Below is a small trained network, with its code and all its weights. Each question gives an input and a class and asks what happens when units are switched off, that is, made to give their printed mean instead of their output.

import numpy as np


def w(rows, s, z=0):
    codes = np.array(rows[::2]) - 128.0
    scale = np.full(codes.shape[1], s)
    scale[-1] = z or s
    return codes * scale


def norm(h):
    return h / np.sqrt((h * h).mean(-1, keepdims=True) + 1e-5)


def f(y):
    return np.maximum(y, 0)


def log_softmax(a):
    a = a - a.max(-1, keepdims=True)
    return a - np.log(np.exp(a).sum(-1, keepdims=True))


def net(x, mask):
    res = np.array(x, float).reshape(1, 7) / 4 @ E
    u = 0
    for l in range(4):
        y = f(norm(res) @ A[l][:, :-1].T + A[l][:, -1])
        res = res + np.where(mask[u : u + 3], y, B[l][:, -1]) @ B[l][:, :-1]
        u += 3
    return log_softmax(norm(res)[-1] @ U[:, :-1].T + U[:, -1])


A, B = {}, {}
E = w([
[133,148,117,125,145,145,99],'x0',
[104,102,244,67,135,162,140],'x1',
[128,119,135,132,117,117,133],'x2',
[86,98,158,197,227,104,102],'x3',
[136,139,116,117,163,143,133],'x4',
[152,147,129,125,151,133,101],'x5',
[93,121,108,125,108,129,112],'x6',
],0.012)
A[0] = w([
[87,92,73,141,84,83,175,150],'L0N1',
[44,127,255,56,176,144,121,138],'L0N2',
[137,183,17,232,107,72,181,3],'L0N3',
],0.0061,0.0015)
B[0] = w([
[130,168,49,101,218,155,115,185],'L0N1',
[24,171,101,150,116,34,111,253],'L0N2',
[113,255,150,130,148,114,144,239],'L0N3',
],0.0087,0.006)
A[1] = w([
[162,168,206,48,146,66,125,89],'L1N1',
[211,105,85,2,18,211,145,5],'L1N2',
[234,106,79,31,19,218,142,45],'L1N3',
],0.0074,0.0016)
B[1] = w([
[129,145,136,114,143,195,98,205],'L1N1',
[38,8,178,188,138,204,173,255],'L1N2',
[117,94,171,214,146,124,88,248],'L1N3',
],0.012,0.005)
A[2] = w([
[84,125,182,2,97,172,115,132],'L2N1',
[109,154,145,140,92,172,128,77],'L2N2',
[157,92,138,3,128,103,136,2],'L2N3',
],0.0086,0.0018)
B[2] = w([
[209,202,121,65,126,22,109,255],'L2N1',
[154,127,250,180,102,144,136,191],'L2N2',
[84,101,116,178,135,103,184,136],'L2N3',
],0.015,0.0036)
A[3] = w([
[76,133,244,3,124,62,89,254],'L3N1',
[114,169,227,9,129,60,174,37],'L3N2',
[30,13,194,209,243,175,108,90],'L3N3',
],0.0066,0.00061)
B[3] = w([
[211,155,93,83,70,141,149,220],'L3N1',
[135,254,126,129,127,146,131,196],'L3N2',
[101,35,145,167,113,156,135,254],'L3N3',
],0.017,0.0089)
U = w([
[165,247,97,100,117,135,134,255],'0',
[112,24,187,155,140,177,132,1],'1',
],0.011,0.0009)

Each question gives the input, the list of numbers given to net, and the class t.
The units are the neurons (one row each of A and B). Each row of codes is followed by its name. A weight is (code - 128) times the scale printed after its matrix; where a second scale follows, it is the last column's (A, B and U).
mask holds one flag per neuron, layer by layer. A switched-off neuron (its flag False) gives its mean, the last column of its row in B, instead of its output. The means were averaged over made-up inputs and are rounded, as every weight is.
A unit's drop is (log p(t) with every unit on - log p(t) with that unit switched off) / (log p(t) with every unit on - log p(t) with every unit switched off).
The circuit of an input: a set's keep is (log p(t) with only the set's units on - log p(t) with every unit switched off) / (log p(t) with every unit on - log p(t) with every unit switched off). Starting from all 12 units, units are removed one at a time, each time the one whose removal leaves the highest keep (on an exact tie, the one counted first), for as long as the keep stays at least 0.8.
units of the circuit, in order: the units of the circuit, biggest drop first
k most important neurons: the k neurons with the biggest drops, biggest first
drop of u: that unit's drop, to one decimal
input [2,-7,1,-8,7,5,-5], class 1: 4 most important neurons : (L0N2, L1N2, L1N3, L2N1)
input [3,-1,-7,2,-4,3,-4], class 1: units of the circuit, in order : (L3N2)
input [-4,-3,4,3,6,-4,3], class 0: 2 most important neurons : (L1N2, L0N3)
input [-8,0,-2,0,2,-4,2], class 0: 4 most important neurons : (L1N2, L1N3, L3N3, L2N2)
input [-4,6,5,-8,8,1,-8], class 1: 3 most important neurons : (L1N2, L1N3, L0N3)
input [-4,6,-3,-5,4,-6,-6], class 0: 2 most important neurons : (L2N1, L0N2)
input [4,0,-6,-1,6,0,4], class 1: 2 most important neurons : (L0N2, L0N3)
input [7,8,2,8,-6,-5,5], class 0: 2 most important neurons : (L1N2, L1N3)
input [-4,8,2,-7,-6,-3,-1], class 0: 2 most important neurons : (L2N1, L0N2)
input [2,-3,0,-4,-1,2,4], class 1: drop of L0N2 : 1.6
input [5,4,-7,-7,8,5,-4], class 1: drop of L1N3 : 0.5
